Here is a tiny trained network, its code and every weight. The questions are about switching its units off for an input and a target symbol, where a switched-off unit gives its printed mean instead of its output.

import numpy as np


def w(rows, s, z=0):
    codes = np.array(rows[::2]) - 128.0
    scale = np.full(codes.shape[1], s)
    scale[-1] = z or s
    return codes * scale


def f(y):
    return y / 2 * (1 + np.tanh(0.7978845608 * (y + 0.044715 * y**3)))


def softmax(a):
    e = np.exp(a - a.max(-1, keepdims=True))
    return e / e.sum(-1, keepdims=True)


def log_softmax(a):
    a = a - a.max(-1, keepdims=True)
    return a - np.log(np.exp(a).sum(-1, keepdims=True))


def net(x, mask):
    ids = ['δεζθλμξφ'.index(c) for c in x.split()]
    T = len(ids)
    res = E[ids] + P[:T]
    q, k, v = (res @ M[0].T for M in (Q, K, V))
    z = softmax(np.where(np.tri(T) > 0, q @ k.T / 4**0.5, -1e9)) @ v
    res = res + np.where(mask[0], z, O[0][:, -1]) @ O[0][:, :-1]
    y = f(res @ A[0][:, :-1].T + A[0][:, -1])
    res = res + np.where(mask[1:17], y, B[0][:, -1]) @ B[0][:, :-1]
    return log_softmax(res[-1] @ U[:, :-1].T + U[:, -1])


Q, K, V, O, A, B = {}, {}, {}, {}, {}, {}
E = w([
[105,146,112,100],'δ',
[118,115,81,136],'ε',
[169,161,217,51],'ζ',
[87,111,95,162],'θ',
[165,33,194,120],'λ',
[40,213,76,206],'μ',
[104,107,72,8],'ξ',
[65,184,169,162],'φ',
],0.019)
P = w([
[189,108,111,167],'0',
[17,95,98,77],'1',
[220,153,142,154],'2',
[170,113,92,166],'3',
[45,74,175,78],'4',
[235,175,146,137],'5',
[133,158,90,152],'6',
[66,31,206,91],'7',
[233,186,149,134],'8',
[120,167,100,149],'9',
[76,20,238,100],'10',
[247,179,152,128],'11',
[119,173,108,146],'12',
],0.011)
Q[0] = w([
[83,72,73,2],'H1',
[73,14,84,147],'H1',
[187,101,48,153],'H1',
[138,152,208,2],'H1',
],0.0087)
K[0] = w([
[188,107,44,61],'H1',
[137,2,100,176],'H1',
[30,68,113,76],'H1',
[110,119,178,106],'H1',
],0.012)
V[0] = w([
[131,181,63,120],'H1',
[2,113,116,110],'H1',
[117,68,62,7],'H1',
[173,84,88,151],'H1',
],0.0083)
O[0] = w([
[154,50,66,143,39],'H1',
[51,171,162,207,10],'H1',
[102,177,39,16,76],'H1',
[117,3,84,164,2],'H1',
],0.0067,0.0023)
A[0] = w([
[192,163,11,104,128],'N1',
[81,206,149,132,33],'N2',
[92,121,157,205,106],'N3',
[152,58,57,128,243],'N4',
[138,131,103,85,136],'N5',
[128,115,220,139,160],'N6',
[248,75,130,124,88],'N7',
[204,112,36,208,82],'N8',
[196,97,211,69,137],'N9',
[238,87,146,109,49],'N10',
[83,163,127,53,127],'N11',
[32,163,153,235,220],'N12',
[193,205,131,247,166],'N13',
[214,135,181,174,126],'N14',
[66,180,212,111,87],'N15',
[26,46,112,99,253],'N16',
],0.011,0.0051)
B[0] = w([
[140,226,118,87,159],'N1',
[121,120,29,173,152],'N2',
[136,73,156,113,172],'N3',
[55,111,172,1,154],'N4',
[96,140,163,120,154],'N5',
[147,134,125,85,210],'N6',
[188,176,131,95,176],'N7',
[205,109,32,221,142],'N8',
[117,98,128,175,252],'N9',
[159,105,122,109,182],'N10',
[120,76,150,180,186],'N11',
[166,115,155,75,231],'N12',
[124,155,159,159,207],'N13',
[73,139,131,197,197],'N14',
[137,58,85,132,195],'N15',
[158,98,108,201,192],'N16',
],0.0097,0.013)
U = w([
[125,158,113,97,148],'δ',
[218,123,2,90,73],'ε',
[248,201,130,92,177],'ζ',
[93,35,21,161,191],'θ',
[131,16,150,34,87],'λ',
[188,150,73,228,3],'μ',
[117,168,166,40,79],'ξ',
[50,193,240,167,163],'φ',
],0.0075,0.0057)

Each question gives the input, a string of symbols that net reads in full, and the target symbol t.
The units are the heads (4 rows each of Q, K, V and O) and the neurons (one row each of A and B). Each row of codes is followed by its name. A weight is (code - 128) times the scale printed after its matrix; where a second scale follows, it is the last column's (O, A, B and U).
mask holds one flag per unit, heads first, then neurons. A switched-off unit (its flag False) gives its mean, the last column of its rows in O or B, instead of its output. The means were averaged over made-up inputs and are rounded, as every weight is.
A unit's drop is (log p(t) with every unit on - log p(t) with that unit switched off) / (log p(t) with every unit on - log p(t) with every unit switched off).
The circuit of an input: a set's keep is (log p(t) with only the set's units on - log p(t) with every unit switched off) / (log p(t) with every unit on - log p(t) with every unit switched off). Starting from the 12 units with the biggest drops (on a tie, the unit counted first), units are removed one at a time, each time the one whose removal leaves the highest keep (on an exact tie, the one counted first), for as long as the keep stays at least 0.8.
units of the circuit, in order: the units of the circuit, biggest drop first
unit that matters most: the unit with the biggest drop
k most important neurons: the k neurons with the biggest drops, biggest first
drop when u is switched off: that unit's drop, to one decimal
input ζ μ ζ ζ φ, target θ: unit that matters most : N15
input λ ξ φ φ μ φ φ δ, target θ: 3 most important neurons : (N16 N12 N7)
input ζ λ μ θ ε ξ μ δ, target θ: units of the circuit, in order : (N16 H1)
input ξ φ μ λ ξ θ λ ζ, target θ: 2 most important neurons : (N15 N12)
input ζ θ ξ, target ξ: units of the circuit, in order : (N1 N4 H1)
input θ φ ε, target φ: units of the circuit, in order : (H1 N13)
input ε ζ δ ζ θ δ ζ ξ, target θ: 2 most important neurons : (N16 N11)
input λ ζ μ δ ζ, target θ: 3 most important neurons : (N15 N2 N12)
input ξ θ ε ζ φ θ θ λ, target θ: 3 most important neurons : (N16 N12 N9)
input ζ ζ φ φ φ ε ξ φ, target λ: units of the circuit, in order : (N12 N15)
input μ ζ ε ζ ζ ε ζ φ ξ ξ φ λ, target φ: drop when N14 is switched off : 0.5
input μ ξ θ λ δ ζ ζ λ ζ ε μ, target λ: drop when N3 is switched off : 0.2
input λ ζ ε, target ζ: drop when N11 is switched off : 0.1
input ζ λ ζ ζ ε λ φ ξ, target θ: units of the circuit, in order : (N16)
